Here is a tiny trained network, its code and every weight. The questions are about switching its units off for an input and a class, where a switched-off unit gives its printed mean instead of its output.

import numpy as np


def w(rows, s, z=0):
    codes = np.array(rows[::2]) - 128.0
    scale = np.full(codes.shape[1], s)
    scale[-1] = z or s
    return codes * scale


def norm(h):
    return h / np.sqrt((h * h).mean(-1, keepdims=True) + 1e-5)


def f(y):
    return y / 2 * (1 + np.tanh(0.7978845608 * (y + 0.044715 * y**3)))


def log_softmax(a):
    a = a - a.max(-1, keepdims=True)
    return a - np.log(np.exp(a).sum(-1, keepdims=True))


def net(x, mask):
    res = np.array(x, float).reshape(1, 7) / 4 @ E
    u = 0
    for l in range(3):
        y = f(norm(res) @ A[l][:, :-1].T + A[l][:, -1])
        res = res + np.where(mask[u : u + 8], y, B[l][:, -1]) @ B[l][:, :-1]
        u += 8
    return log_softmax(norm(res)[-1] @ U[:, :-1].T + U[:, -1])


A, B = {}, {}
E = w([
[193,114,167,159,76,2,208,86,189,146,166],'x0',
[128,221,63,201,145,32,70,173,157,84,128],'x1',
[106,123,99,168,52,184,179,126,218,208,122],'x2',
[98,56,184,154,250,169,138,149,162,189,180],'x3',
[109,103,156,137,157,90,98,54,109,99,68],'x4',
[183,158,169,114,115,121,83,164,165,89,175],'x5',
[109,125,157,136,107,136,172,218,212,215,184],'x6',
],0.0053)
A[0] = w([
[123,160,98,134,83,121,85,187,158,132,139,84],'0.n0',
[155,127,95,121,82,134,164,112,124,151,81,138],'0.n1',
[103,113,60,104,181,162,109,175,182,169,111,62],'0.n2',
[106,121,125,133,100,96,172,137,154,141,162,123],'0.n3',
[113,175,144,104,114,112,139,169,129,112,92,252],'0.n4',
[167,104,167,90,145,155,113,149,82,105,117,86],'0.n5',
[136,121,168,2,153,153,101,100,75,95,168,140],'0.n6',
[143,80,166,169,139,133,140,97,111,124,167,40],'0.n7',
],0.0088,0.0016)
B[0] = w([
[233,213,220,176,164,99,203,128,195,195,214,194],'0.n0',
[167,107,94,94,113,183,223,203,162,73,113,172],'0.n1',
[119,128,183,110,193,120,107,187,146,184,81,205],'0.n2',
[94,179,171,163,134,194,87,105,176,29,85,173],'0.n3',
[176,149,60,108,127,39,144,196,165,177,154,181],'0.n4',
[65,198,164,85,224,212,70,12,85,105,130,189],'0.n5',
[59,209,61,88,134,186,156,81,117,2,178,254],'0.n6',
[171,55,139,121,102,199,121,43,127,117,158,161],'0.n7',
],0.0073,0.0051)
A[1] = w([
[35,115,183,133,198,181,57,211,101,218,91,109],'1.n0',
[152,117,63,149,143,2,82,161,58,55,88,74],'1.n1',
[122,202,118,189,87,124,108,161,209,185,150,86],'1.n2',
[162,55,160,163,106,185,49,206,63,203,108,5],'1.n3',
[143,128,76,129,42,147,225,124,154,106,154,185],'1.n4',
[132,73,161,195,183,164,153,42,180,157,138,112],'1.n5',
[88,103,90,97,254,104,176,127,133,242,90,113],'1.n6',
[58,107,112,209,134,214,114,169,152,199,140,105],'1.n7',
],0.0057,0.0024)
B[1] = w([
[191,117,194,1,167,114,76,212,203,128,72,252],'1.n0',
[202,105,51,173,232,82,109,23,187,130,153,216],'1.n1',
[196,199,176,111,134,141,114,148,70,115,174,239],'1.n2',
[170,107,121,95,224,155,76,156,71,129,126,131],'1.n3',
[134,72,105,161,167,170,140,135,134,175,25,224],'1.n4',
[83,58,170,167,74,48,58,104,137,135,235,209],'1.n5',
[100,85,90,46,96,136,70,180,205,105,148,204],'1.n6',
[161,74,122,63,167,90,95,114,200,77,113,200],'1.n7',
],0.0079,0.0037)
A[2] = w([
[109,90,145,189,50,133,100,134,148,123,150,62],'2.n0',
[198,231,138,129,52,121,155,177,124,94,182,80],'2.n1',
[147,218,87,170,169,121,120,187,130,133,136,173],'2.n2',
[60,163,122,97,152,234,101,104,14,92,200,2],'2.n3',
[146,107,143,1,166,148,104,142,101,72,151,91],'2.n4',
[135,49,147,171,132,121,217,122,173,173,189,250],'2.n5',
[185,138,123,117,131,164,178,133,113,138,145,185],'2.n6',
[133,142,136,114,192,66,104,102,123,150,169,74],'2.n7',
],0.0076,0.002)
B[2] = w([
[28,109,136,152,153,57,158,119,96,142,143,136],'2.n0',
[136,178,175,170,186,104,224,158,72,232,176,211],'2.n1',
[173,119,148,182,50,155,115,81,113,196,199,215],'2.n2',
[44,187,178,116,173,189,207,138,2,88,178,253],'2.n3',
[86,140,119,57,177,186,96,178,164,82,145,248],'2.n4',
[105,139,111,127,84,117,72,138,65,92,108,197],'2.n5',
[42,122,129,75,151,96,110,112,36,182,70,163],'2.n6',
[129,150,32,92,102,209,148,74,80,151,44,180],'2.n7',
],0.0084,0.0064)
U = w([
[130,107,163,32,176,154,41,224,237,114,133,180],'0',
[71,31,170,175,56,61,77,95,129,80,179,96],'1',
[55,175,141,71,184,197,156,102,60,33,167,127],'2',
[193,192,163,185,125,94,184,169,108,218,188,243],'3',
[201,134,28,150,163,66,85,43,143,87,128,5],'4',
[111,84,93,125,67,155,212,149,137,117,2,80],'5',
],0.013,0.0015)

Each question gives the input, the list of numbers given to net, and the class t.
The units are the neurons (one row each of A and B). Each row of codes is followed by its name. A weight is (code - 128) times the scale printed after its matrix; where a second scale follows, it is the last column's (A, B and U).
mask holds one flag per neuron, layer by layer. A switched-off neuron (its flag False) gives its mean, the last column of its row in B, instead of its output. The means were averaged over made-up inputs and are rounded, as every weight is.
A unit's drop is (log p(t) with every unit on - log p(t) with that unit switched off) / (log p(t) with every unit on - log p(t) with every unit switched off).
The circuit of an input: a set's keep is (log p(t) with only the set's units on - log p(t) with every unit switched off) / (log p(t) with every unit on - log p(t) with every unit switched off). Starting from the 12 units with the biggest drops (on a tie, the unit counted first), units are removed one at a time, each time the one whose removal leaves the highest keep (on an exact tie, the one counted first), for as long as the keep stays at least 0.8.
units of the circuit, in order: the units of the circuit, biggest drop first
top k neurons: the k neurons with the biggest drops, biggest first
k most important neurons of layer l: the k neurons of layer l with the biggest drops, biggest first
drop of u: that unit's drop, to one decimal
input [6,8,6,7,8,1,-6], class 1: units of the circuit, in order	1.n5
input [-3,8,-7,4,-4,2,3], class 3: units of the circuit, in order	0.n0; 2.n2
input [-1,-7,-2,-7,-1,-2,7], class 5: units of the circuit, in order	1.n4; 0.n1
input [-5,6,-5,-4,-4,-3,-2], class 3: units of the circuit, in order	0.n0; 2.n2; 0.n4
input [4,-7,-4,-7,-6,-4,2], class 5: units of the circuit, in order	1.n4; 2.n3
input [2,2,2,4,-2,1,1], class 0: top 3 neurons	0.n2; 0.n6; 1.n7
input [8,-5,4,-5,6,-7,8], class 5: top 2 neurons	0.n1; 1.n4
input [5,7,4,6,-2,-8,3], class 0: top 2 neurons	0.n2; 1.n7
input [-3,2,4,-4,3,-7,5], class 0: top 3 neurons	0.n2; 1.n6; 0.n6
input [-8,-5,4,-6,-3,-7,-2], class 5: 3 most important neurons of layer 1	1.n4; 1.n2; 1.n5
input [0,1,-7,1,-8,-1,6], class 3: top 2 neurons	0.n0; 2.n1
input [-6,2,5,-5,3,-5,1], class 0: top 3 neurons	0.n2; 0.n6; 1.n6
input [8,-2,3,-5,-1,5,-8], class 5: top 2 neurons	0.n1; 1.n4
input [2,7,4,-6,3,-2,-6], class 4: 2 most important neurons of layer 1	1.n1; 1.n4
input [-7,8,6,1,-2,-4,-3], class 0: most important neuron of layer 0	0.n2
input [-2,-6,7,2,0,-6,3], class 0: drop of 0.n7	0.0
input [0,7,6,4,-6,5,3], class 3: drop of 0.n0	0.1
input [2,-2,-1,-3,7,-6,8], class 5: drop of 0.n1	0.5
input [-4,-7,6,-5,3,-2,-2], class 5: drop of 1.n4	0.3
